Each row has two labels, one from each of two sets.
[-28  -2 -13  -1 -13  27  -2   1 -25  51  22 -32  22 -10  32 -28 -27  13
  28  16   3  -9 -10  -1  37  -7 -39 -14  -6 -23 -16   2   2  42 -24  30
 -27 -13 -28  13   6 -20 -10 -10  -2 -33 -15  -5   7 -14  39 -53  41   3
  -3  17   2   4  -7  11  44  33   7  48 -22 -68  10  -6   3  13  40 -45
 -23   2  41   0  -8  18   4  -7  24  -4  12   1  -5  30   2   5 -17  12
  -2  30 -12 -66   9  13  20 -29 -30 -44  19 -20 -16  -1  -7 -42 -37   6
 -14  13 -25   4   0  12  12   3 -97  16  19  53  21  15   7   6   8  -7
 -10 -16  34 -25   7] => (88), z706
[ 29 -19   1 -14   7   4 -25 -12  -1   5   2  -4 -15  17  23 -19  -5  17
 -28 -28  27  -2   2   8 -28   3  -4 -11   3 -21 -36   6   1  31  20  -8
 -16  -4 -20 -12 -38  -1  31  18   1  11  -9  16 -31  16   9  -2  24  10
  -1   2  12  -6 -13   4  24 -13  12 -21  11 -22   9  15 -22 -18 -17 -31
  17  16 -19  13   9   6  11 -21   5  -1 -10   0  -5  34  12 -17  21  11
  -6 -12   0 -10  -2 -33  18  29   9 -19  -7  15  23  -1  25 -17 -23  -3
 -13  -6  -7  -8 -13   6   1  -4 -21 -14  26 -34  20   4   4  -2  16  10
 -31  -2 -17   3  33] => (87), z706
[   0    2  -10   -1   -4  -30    6   27   -2    6   12    1   23    1
    0   -4    5   23  -54  -51  -17  -10   26   18   21   10  -36   -6
  -22   -5   -2   22    4   86  -28   21  -40 -105  -11   -1   35   43
    4   41   48  -25   10   -2   16   -4   40  -50   59    5  -30  -10
   21  -14  -34    4   35    2  -19    6   15  -30   39  -16  -20    2
   29    8  -18    3   -5   11  -30  -21   -3    3   17    5   67    4
  -18    4   -1   19    5    4  -18   57   -2   12   -4  -29   10  -19
  -11   10  -26   28  -28  -12    3  -70   -7    3  -16   28  -11    1
   10  -13   26  -13  -33    9   13  -12   -6   -9   11   18    8    9
   -8    3   30  -69   -5] => (88), Z145
[-20  -8  -8  -1 -23  -4  13   4  10  44  14  11  14 -13  30   4  -4  22
  17 -27  19  -2  14  -6   8   6 -28  20   3 -11 -13  22  -5  37   7  24
 -33 -34 -23  -1 -26   5 -12  42  -9  -1   3 -13 -11   0  36  -7  36  -1
  -4  -1  13   1  -9  22  19   9 -19  15  -9 -26  27 -14 -18 -14  24 -26
   5  -6  10 -19 -32 -15 -12 -18   1   3 -18  -5  18 -13  -2 -24  18  15
  -2  12  -2 -31 -14 -15  19  -6   2 -23  -7  15 -23   8  22 -50  -6 -11
 -13  -2  -5 -21  -3   6   8 -14 -61 -11  66 -26  -5  -2  10  23   5  -1
  -5 -18   8 -15  24] => (81), z706
[-15 -18   3 -12  13  -6  25  25   2  42   7  23   3 -24  25  12  -7  17
  16 -30  17  -7  20   2   3   8 -25  12 -13 -18 -36  22  -5  46   5  30
 -46 -17  -5  38 -37   3  11  22  -2  -2   8 -17 -14  -2  42   0  18  -7
  -8 -10  15   0 -18  12  18  -3 -38  14 -11 -33  12 -33 -35 -10  10  30
  -1   3   9 -19 -32 -20  -5 -19  10  -5 -33  -7   4   9   3 -26  16  16
  15  18  -7 -30 -20 -20   8  -5  12 -14   5  35  -7  19   8 -50  -4  -3
 -15  13   1 -21   2   9  18  14 -47   1  49 -16   2   1  19  25  13   3
  -4 -25  22   6  20] => (81), z706
[ 10 -14 -21 -34  -1  13   9   7   2  44  11   5  19 -16  28 -19 -22  44
  24 -25  36   4   8  -9   4  32 -29  15   7 -37 -41  -2   7  26   8  14
 -40 -25  12  13 -41   2  17   8  14 -19 -27   0   6   3  25 -32  39  14
 -15  -2  13  -3   8  -2   7   6  19  23   9 -49  15   3  -7  -1  22  -1
   3   9   8   0  11   6 -14 -10  -2 -18 -15  -9  -7  33 -24 -18  18  18
 -10  35  28 -47   4  38  35 -25  15 -45  25   7  12  25  14 -54  -5   2
 -14   8   1 -21  16   5  17  -3 -63   9  51   4  17   2  24   6  14  11
 -22 -22  24 -19  35] => (88), z706
[-21 -16 -25  -4 -27  -8  24  11  -3  45  -3  31  22  -5  33  12  -7  68
  20 -14  11   7   5  -2  -1  21 -29  -3   2 -21   5  22  -5  54  -4  19
 -41 -14   1   4 -31   5   1  61  -4 -18  13  -3 -21  -6  41 -13  49  -5
  12   1  21 -26 -17  13  33  -1 -11  25   1 -27  32  -1 -18 -12  26 -14
 -12   8  -3 -11 -14 -21 -47 -18   1  -4 -21 -18 -10  14  -5 -12   9   8
 -12  43 -13 -31 -36   1  27  -8   6 -30 -18  28 -28  -1 -18 -62   4 -11
 -24   7  -4 -16   6  13   8 -15 -64  -5  69 -14   9   0  -8  -6  -3   3
  -8 -30   6 -16  24] => (81), z706
[ -32  -28  -24   -8   36   -8   11   30   22   27   14   15    5  -43
   -2    5   25   30   18  -41   17   -9    8  -41   80   20  -24   28
  -30   -3  -61   26   -2   43   -9   -6  -52  -47  -15   23   27  -24
  -21    0   36    5  -23    4   19  -15   14  -19   51    3  -22   11
   46    4  -33   -1    7   12  -53   -1   39  -34  -18  -59  -27   17
    6   30  -13  -23   41   48  -26    3   12   -5    0   -5   35   -6
    5  -15   14  -33    1   34    5   45   25   20   -2  -33    5  -19
   30    4   12    5  -17   -8    1  -50   -9   -1 -105    8    0  -18
   12  -11   40   -4  -51    1   33  -36    9    0    4   30   25    3
  -30    2   48  -33  -20] => (81), Z145
[ -4   2 -14 -11 -10   7  -2  13 -11  42  18  12  16   0  24  -2  -8  32
  14 -22  -7   1   2   2  24   6 -36  -7  -7 -33 -14   6  -6  57 -12  25
 -45 -26 -12  11   2  -6 -11  36  11 -24   2   2   0  -3  35 -29  57  -6
 -10   1  19   0   3  13  32  13 -11  18   2 -41  30 -15  -7 -14  28 -18
  15  -3  12  -5 -18 -26 -22 -11  -2  -6 -20   1  -5  41  -1  11   7  15
 -11  39  -1 -33 -13 -11  18 -15 -13 -17  12  17 -17  -3  10 -55 -15  -2
 -12   6 -20  -3  19   6   4  -9 -62   2  39  -8   8  -3   7  16   1   4
 -14 -13  61 -39  -7] => (81), z706
[-44   5 -15 -10   8   7  27   8   0  30  26   5  14 -18  19  30   0  74
  21 -48  50  10  21 -42  -5  15 -31  35  -3 -20 -73  37  -6  82 -14   7
 -69 -20   9  -1  -1  15 -10  46  21 -13 -30   7 -11 -18  20 -13  81   0
 -16  -1  59  -1 -28  20  34   1 -31 -11  23 -47  -9 -25 -33 -19   2  16
 -18  17  18  -8 -27  12  -2   0   6  -1  42  15  -6  29  15 -33  -5  37
  14  52  -7   3 -34 -43 -12  -7  45   5  16  -6  -8   7   9 -51  16 -14
 -16  13  -1 -23   8 -32  22  -8 -62  -9  65 -38  14  -6  12  31  24   4
 -39   2  -9  -1   9] => (81), Z145
[-37   1 -16 -27   7 -16  -1  17  19   6  15   1  20  11  24   3  23  29
  23 -67   3 -11  12  -2  16  29 -11  21 -13 -22 -33  35  -5  73 -34  11
 -40 -45 -21 -19  31  15  -2  45  23 -12   9  -3  -2   3  44 -20  70   7
 -16  16  51 -24 -40  20 -20  20 -43 -15  24 -32  12 -38 -48   1   7   5
  -9  -2  27  10 -25 -12   2  -3   3   2  53  24 -12  -8   5  -8   9  15
   2  47   1  17 -21 -48   9  -6  14   4 -15  26  -5  -5   7 -40  -6  19
 -15  17  -6 -11  -1 -10  34 -18 -31   7  47 -40   3  -3   4  22  10  12
 -24  40  13 -56  -2] => (81), Z145
[-45   0 -12  -4 -10  13  11   5  -3  43  16 -14  19 -16  44  -7  -5  10
   3   0  16  -8   3 -11  22   8 -23   1   8 -17 -36   7  -3  23   5  28
 -27 -14   0  -2 -21 -24 -12  16   4 -22   1 -19  -7 -14  29 -28  41 -14
 -10   2  17   8   0  20   8  24  -4  22  -8 -51   5 -18  -3  -2  29 -40
   2   1  30 -15 -12   5  -2 -12 -13 -11  -9   0 -10  43   6 -11   4  19
  -6  36  -7 -49  -4  22  24 -26 -13 -23   9   5  -7   8  12 -43 -11   1
 -12   5   3  -6 -10  18  13   1 -67   7  40  10  20  12   1  12   9  17
 -17   2   8 -12  12] => (81), z706
[ 38  -2 -14 -20 -16   2 -39  16 -15  29  29 -46  -1   4  14 -40 -13  36
  19 -26  10 -13  10  17  15   0 -27 -13 -13 -38 -68  22   0  47   1  23
 -69 -29 -13   1 -10   7  37  -5  12 -50 -28  19  11  14  48 -61 101  13
 -18   7  16  -8 -20  13  23  17  22  23  15 -72  28  -5 -22   5  29 -23
  -2   3  20  24  20  23  -4 -13  -2  -6  48  23 -14  49  21  -8  21  11
   2  41  12 -30  15 -27   8 -17 -33 -31  30  14  -9  15 -10 -44 -33  12
 -25  12 -15 -13   2  -1  23  -2 -85  18  -1  26  37  13  16   1  35   1
 -26  -5  23 -60  11] => (88), z706
[ 10  28  -5  -5 -32   7  -3  24  -6  35  20   7  17   5  17 -16  -3  19
  21 -19  -1  -6  -3   8  12   7 -24   1 -10 -24 -22  17   4  38 -10  21
 -49 -17  -5  -7  12   3   1  54   5  -6   7   5  -6 -12  39 -26  43  -1
 -21   0   7 -13 -23  -1  27  -5   5   5  -4 -42  23  -8 -16  -8  25 -26
 -11   7   7   0   3  11 -25  -3  -3  -1  18  -1 -17  11  -8  -7  18  17
 -10  32  -8 -24 -10 -18  15  -9 -15 -28  10   3 -15  -2   7 -43 -13  -3
 -18  13  -1  -2  16  14  16 -11 -71  10  34  -9   8   5  13  -3   8   0
  -8 -21   9 -38   9] => (88), z706
[-34 -30 -12  -4   8 -11   3  28  -9  19  17   9  35 -13   1   2   6  32
   8 -43  10   0  18 -16  29   8 -48 -11 -11 -11 -13  18  -1  77 -21  20
 -71 -64 -21   4  15  11 -20  26  19 -14  -8  -3  15 -13  57 -28  79 -10
 -49   6  33  -8 -51   9  45  11 -47  15  -7 -38  37 -39 -20  -2  41   7
 -29  -5  20   2 -44 -11  21  -5  10  -8  34 -12  -4  -1   1 -18   9   6
   4  39   5  -8 -15 -40  13 -10  -9 -29   0  13 -21  -6  12 -73 -11  -7
  -9   9  -9  -9  13   3  20  -4 -76   8  54 -38   9  -2  -4  27  26  -7
 -27 -11  63 -24  -7] => (88), Z145
[-10  -9 -21  -7  12 -18  16   8   8  12   8  21   9  -4  17  25   5  25
  -2   3   8  -7   4  -8  -8  14 -18  12  -9  -3  -5  17  26  32   2   7
 -16 -43 -15   8  -7  -3  -5  34   5   6   3  -7  -7 -14  15  19  21   6
  -7 -10  20 -36  -9  26   3  13 -33  -4   9  -3   6  -6 -13 -32  -7   9
  -7  -1  -9 -20 -24 -17 -13  -8  -4  -5  12  -4 -30  26   3  -9   4   4
   4  24   0  -4 -11 -93  13  -1  23 -15 -13  12 -17  -5  16 -27  -4   0
  -6   2  -1  -9   0  -3  15 -13 -22  -6  36 -28  -1   1   2  15   8   4
 -13  -1   4 -14   3] => (81), Z145
[ 42   3 -22 -16   4 -52  -3  14  11   5  10  20  -5  12  14  15 -10  15
   5 -63   7   2   5 -11  -6  32 -12  22   2 -23  -3  25  -1  40  14   0
 -37 -31   3   9 -37  19  13  12  23   6   4   8   9   1  28  -6  25   1
   3 -12  24  -9 -14  -4  10   1 -19 -10   7 -34  33   5 -16 -17  23  19
   4   9 -23  10 -34 -10 -22 -12   3 -11 -17   5  -8  16 -20   9  11  21
 -18  35  13 -18  -2 -28  27   7  23 -29  -5  36  -8  -7  32 -48  -6 -18
  -1   0  12 -39  19   6   3 -18 -18   1  43 -31  13  -2  19  15   6   5
  15 -16  19 -49  12] => (81), z706
[-13 -11 -19 -20  30   3  11  14   9  12  15  11   9 -35  25  14   5  45
  19 -28  26 -10  10 -24  26  10 -22  14 -24 -12 -39  10   2  66 -17  11
 -45 -39 -10 -21  22  -1  10  -5  15  -7 -22   1  23  -8  13 -15  41  -5
 -22  13  32   0 -27  11   6  15 -37   1  16 -48  -4 -46 -23   6  15  15
 -14  -1  37  -1 -24  13   6  -6  -8  -8  37  15   7  -2  11 -17   5  13
   1  38   8   9  -3 -33   9 -13  31  -5  10 -10  -8  -3   5 -29   4  -4
   1   9  -5 -14 -11  -6  23 -13 -59  -4  35 -25  16  23  19  23  31 -25
 -26   6  47   5 -18] => (81), Z145
[ 13  18 -27 -12  10 -42  40  16  25  15  -4  21  18 -32  -9  50   6  65
  19 -39  33   8  22 -55  -4  47 -18  55 -17 -15 -39  40  -3  54  11 -12
 -57 -37  26  11  16  14 -21  58  34 -19 -12   1   7 -36   4 -21  40  16
 -14 -24  43   1 -25  10 -22  -2 -41  -7  24 -11 -14 -54 -34  -6   3  68
  -6  -5  19   2 -35   4 -26  -1   1 -18  24  -2  -6  -5 -19 -20  -9  22
  30  48  22  14 -10 -10   2 -19  46  20  17  26  -9   0  25 -45  -2  -7
  -8  11  24  36  11 -13  22  -6 -19   0  42 -26 -19 -12  23  32  10   4
 -24  -2  18 -37  -3] => (81), Z145
[ 15  16 -16  42  -4 -12  -3   7 -12  46   6 -22   7  -7   8  -2 -13  33
   7 -13   0   5   2  -9   9  -1 -21  13   3 -36 -36  16  -4  41   2  18
 -53  -7   6  -8  -5   4   1  16   4 -25 -12   8  -6 -14  37 -38  34  16
 -27  -1  23 -15 -15  10  19   9   5  47   2 -36  16  -5 -11  -2  10 -16
  -3  -2  13   0  -2   2 -19   0   2  -8  13   7 -11  25  -7 -23  18  -2
   2  29   5 -19 -11 -12  -3 -20 -23 -19  16  16  -2   8   2 -28  -6   8
 -23  13 -12 -13   8   6  24  -3 -48  11  10  31   7   4  13   9  14  -5
 -17 -13 -11 -36  14] => (88), z706
[  8 -19  -1 -16 -18  -8   7  14   0  51   3  26   3   2  22   0 -25   9
   6 -13  13   9  -7  12 -13  11 -27  -2   6 -31  17   8 -10  38   4  24
 -36  -5   7  14 -45  28  11  48  -7   7 -16  -7 -10  -9  27   1  20  -2
  -2  -6   8   0  -2   1  28   4   5  23 -10 -22  57  33   5 -22  15 -29
  -2   9  -1 -15 -19 -11 -19 -45   0   7 -39 -16  -4  28  -7 -21  22  22
 -13  18  -1 -45 -18  -9  22   3 -14 -54  -1  14 -10  11  15 -39   2  -8
  -7  -2  -9 -12   5  16   5   1 -58  -3  58 -17  13  -3  20   8  -1 -12
   6 -25   9 -11  16] => (88), z706
[-37 -25 -22 -14   3  14   9  20   0  51  27   5  10 -42  64   9   0  34
  39 -21  39 -13   1 -19  33  27 -30   4  -9 -41 -20  21   3  53  -1  22
 -44 -56 -21  11 -44 -38 -15  30  22  -6  -6 -17  -7   2  36  -6  78  11
 -11   5  37 -12 -20  18  24  14 -43  -1  -1 -68  18 -22 -26 -17  22 -30
  -2 -11  34 -10 -40  -2  -2 -16 -26  -7 -10 -15   4  26  13 -30  21  24
  -4  60   9 -75 -15 -21  55  -7  38 -37   3  17 -15   6  24 -79 -19   0
 -17  -6  -8 -10 -10  10  27 -27 -94   0  87  -7  22  15  12  37  35   1
 -28 -34  53 -18  18] => (81), z706
[-21 -22  -8 -30   1  32 -33  15 -16  17  15 -19   6 -34  66 -20   0 -18
  15 -19  25 -30  -8   2  26   0 -10 -29  -9 -15 -22  -8   0   3   0  23
  -3 -44 -45   6  -1 -18 -19 -28  11 -19  20 -50   1  17  16 -22  39  20
  -7  31  15   4  -3   8  -5  11  -7 -14   3 -61   0 -18 -11   1  45 -53
  12 -10  36   6   8   7  22  -7  -9  -2   4   9  -1  34  20   2  18  29
  -4  38  -4 -46  10   5  56  26   5 -39   9   6   0   1  25 -32 -17 -15
  -2  -9 -18  -5 -28  14   9   4 -59  20  18   9  31  27  -3  -2  42   2
 -22   3  28 -23  34] => (87), z706
[ 20 -39 -21  10 -43 -39  -2  20  -9  31   7   4   1  -3   5 -17 -34  25
  29 -40 -14   6   5  30   7  13 -40 -15  -8 -40 -21   9   2  45   0  -6
 -45 -17  14   5 -33  20  27   0   2 -23 -15  15  19 -15  44 -53  33  -1
 -18   4   0  -7  -2  -3  14   7  13  42   2 -40  51  20   2   0  41   1
 -11   8  -8   7 -25   0 -31 -12  -2 -17  -8 -14  -1  29 -19   6   9  11
 -10  29   2 -33  11   7  25 -36 -27 -54  21  20 -19   6  38 -48  -5   6
 -19  16  -1 -14  21  16   9   0 -50  19  14  25  16   4  23  13   1  -3
   5 -32  23 -52  20] => (88), z706
[-29 -43  -6 -33  39  31 -29  -7 -19  35  20   2  -6 -13  45 -24  11  15
   8  -5  45 -29  -2 -13   4  -8  -8 -15  -2 -24 -40 -11   2  -3   5  21
 -13 -16 -44  -9 -61 -34  21 -35   3  -7 -14  -5 -14  22  20   0  33   9
   1  22  27  -1 -21   4  11   1  -3  -8 -14 -36  -5 -10 -26   3   0 -48
  20 -17  34   1   4   7  28 -16  -7  -2 -23   8   1  31  38 -35  39  17
  10  14   3 -42   3 -23  40  26  21 -26   6  -5  11  -6  11 -28 -31 -14
  -4   2  -5 -26 -25  13  17  18 -63 -15  40 -16  39   3  -2   8  40 -11
 -20 -28  36  10  28] => (81), z706
